[[  2.0  -9.8   7.9  20.9  24.7 -56.1]
 [-42.2  28.2  25.6  59.5  30.9   3.1]
 [ -9.6 -22.8 -51.5 -18.7 -52.7  -9.4]]
->
[[ -9.6 -22.8 -51.5 -18.7 -52.7  -9.4]
 [  2.0  -9.8   7.9  20.9  24.7 -56.1]
 [-42.2  28.2  25.6  59.5  30.9   3.1]]

[[-20.6 -30.9  -0.8]
 [  8.9 -24.3   7.8]
 [ -7.4  -3.4  -5.7]
 [  2.8 -66.9  -4.6]
 [  3.5   4.0   0.6]
 [  4.0  16.2   8.4]
 [ -0.7   8.8   1.5]
 [  6.1  25.7  -3.6]
 [  2.0   9.0   1.1]
 [  2.1   1.3  -2.5]
 [  2.2 -18.8  -4.2]]
->
[[  2.2 -18.8  -4.2]
 [-20.6 -30.9  -0.8]
 [  8.9 -24.3   7.8]
 [ -7.4  -3.4  -5.7]
 [  2.8 -66.9  -4.6]
 [  3.5   4.0   0.6]
 [  4.0  16.2   8.4]
 [ -0.7   8.8   1.5]
 [  6.1  25.7  -3.6]
 [  2.0   9.0   1.1]
 [  2.1   1.3  -2.5]]

[[-13.2 -10.6  -8.2  57.3   2.0   1.3   2.5  50.6 -14.5   6.0 -70.0   3.1
  -15.0  -9.2  18.1  25.0]
 [ 13.1  -3.6  28.9 -35.3  -1.5 -21.9   7.6  -8.4 -11.0  20.7  29.5   9.0
    2.9   4.3   1.6  36.7]]
->
[[ 13.1  -3.6  28.9 -35.3  -1.5 -21.9   7.6  -8.4 -11.0  20.7  29.5   9.0
    2.9   4.3   1.6  36.7]
 [-13.2 -10.6  -8.2  57.3   2.0   1.3   2.5  50.6 -14.5   6.0 -70.0   3.1
  -15.0  -9.2  18.1  25.0]]

[[ 60.5 -20.2  14.6  -8.7]
 [-11.2  21.4   3.1  12.1]
 [ 47.0   8.6  19.4   7.8]
 [  8.4 -21.2  -3.6 -11.9]]
->
[[  8.4 -21.2  -3.6 -11.9]
 [ 60.5 -20.2  14.6  -8.7]
 [-11.2  21.4   3.1  12.1]
 [ 47.0   8.6  19.4   7.8]]

[[-65.6  54.3 -35.2 -38.4  59.7   4.8  20.7 -49.6  26.6  27.8]
 [ 42.4 -57.2 -43.6  10.7   3.9  54.2   9.2  59.9   5.2  16.2]
 [  8.0   8.0  -0.5 -38.2 -48.7 -24.2  44.7  41.5 -51.6 -57.6]
 [ 22.6   8.5  21.6  61.8 -64.5  64.7  17.9   2.8 -50.1  37.1]
 [-10.4 -19.6  36.2  66.4 -55.8  60.0  20.4 -36.7 -57.4  34.8]
 [-52.8 -29.0  61.7  41.7   5.5  65.4 -59.6 -47.5 -63.6 -35.7]
 [-43.2 -63.8 -27.3 -17.9  12.0 -25.4 -15.5 -36.5 -11.8  56.9]
 [-14.2  19.1  15.8  12.3  46.9 -28.8  -7.0  46.6 -38.6 -15.8]
 [ 24.0  -7.1 -23.4  16.2   9.6 -45.5 -54.0   4.5  44.0  59.0]]
->
[[ 24.0  -7.1 -23.4  16.2   9.6 -45.5 -54.0   4.5  44.0  59.0]
 [-65.6  54.3 -35.2 -38.4  59.7   4.8  20.7 -49.6  26.6  27.8]
 [ 42.4 -57.2 -43.6  10.7   3.9  54.2   9.2  59.9   5.2  16.2]
 [  8.0   8.0  -0.5 -38.2 -48.7 -24.2  44.7  41.5 -51.6 -57.6]
 [ 22.6   8.5  21.6  61.8 -64.5  64.7  17.9   2.8 -50.1  37.1]
 [-10.4 -19.6  36.2  66.4 -55.8  60.0  20.4 -36.7 -57.4  34.8]
 [-52.8 -29.0  61.7  41.7   5.5  65.4 -59.6 -47.5 -63.6 -35.7]
 [-43.2 -63.8 -27.3 -17.9  12.0 -25.4 -15.5 -36.5 -11.8  56.9]
 [-14.2  19.1  15.8  12.3  46.9 -28.8  -7.0  46.6 -38.6 -15.8]]

[[-55.8 -38.1  32.3  23.3 -24.0  22.8 -15.2  -9.9 -73.1  -1.6]
 [ 60.8  19.4 -14.4 -26.2  -7.8  -7.1 -58.1 -62.8  16.6  39.3]
 [ 34.4 -21.9 -11.0 -31.9  40.1  68.1  65.2  48.7  -2.9  31.6]
 [-33.8 -11.9   1.3  17.5  -0.2 -18.5  23.3 -41.4  50.4  29.9]]
->
[[-33.8 -11.9   1.3  17.5  -0.2 -18.5  23.3 -41.4  50.4  29.9]
 [-55.8 -38.1  32.3  23.3 -24.0  22.8 -15.2  -9.9 -73.1  -1.6]
 [ 60.8  19.4 -14.4 -26.2  -7.8  -7.1 -58.1 -62.8  16.6  39.3]
 [ 34.4 -21.9 -11.0 -31.9  40.1  68.1  65.2  48.7  -2.9  31.6]]

[[ 13.6  -5.8  -3.7 -19.0   9.3  38.2]
 [-19.2 -34.2 -40.8  -7.4 -24.9  28.5]
 [  0.6  11.0  37.5 -15.0 -14.8  -0.7]
 [  1.5  -0.6  44.0  38.2   4.5 -11.7]
 [ -5.1 -12.5  65.3  41.6  -1.0 -30.6]
 [ -2.6  18.8  20.9  65.5  15.2   5.9]
 [ -7.3 -19.6 -12.2  -4.0 -28.9  83.0]]
->
[[ -7.3 -19.6 -12.2  -4.0 -28.9  83.0]
 [ 13.6  -5.8  -3.7 -19.0   9.3  38.2]
 [-19.2 -34.2 -40.8  -7.4 -24.9  28.5]
 [  0.6  11.0  37.5 -15.0 -14.8  -0.7]
 [  1.5  -0.6  44.0  38.2   4.5 -11.7]
 [ -5.1 -12.5  65.3  41.6  -1.0 -30.6]
 [ -2.6  18.8  20.9  65.5  15.2   5.9]]
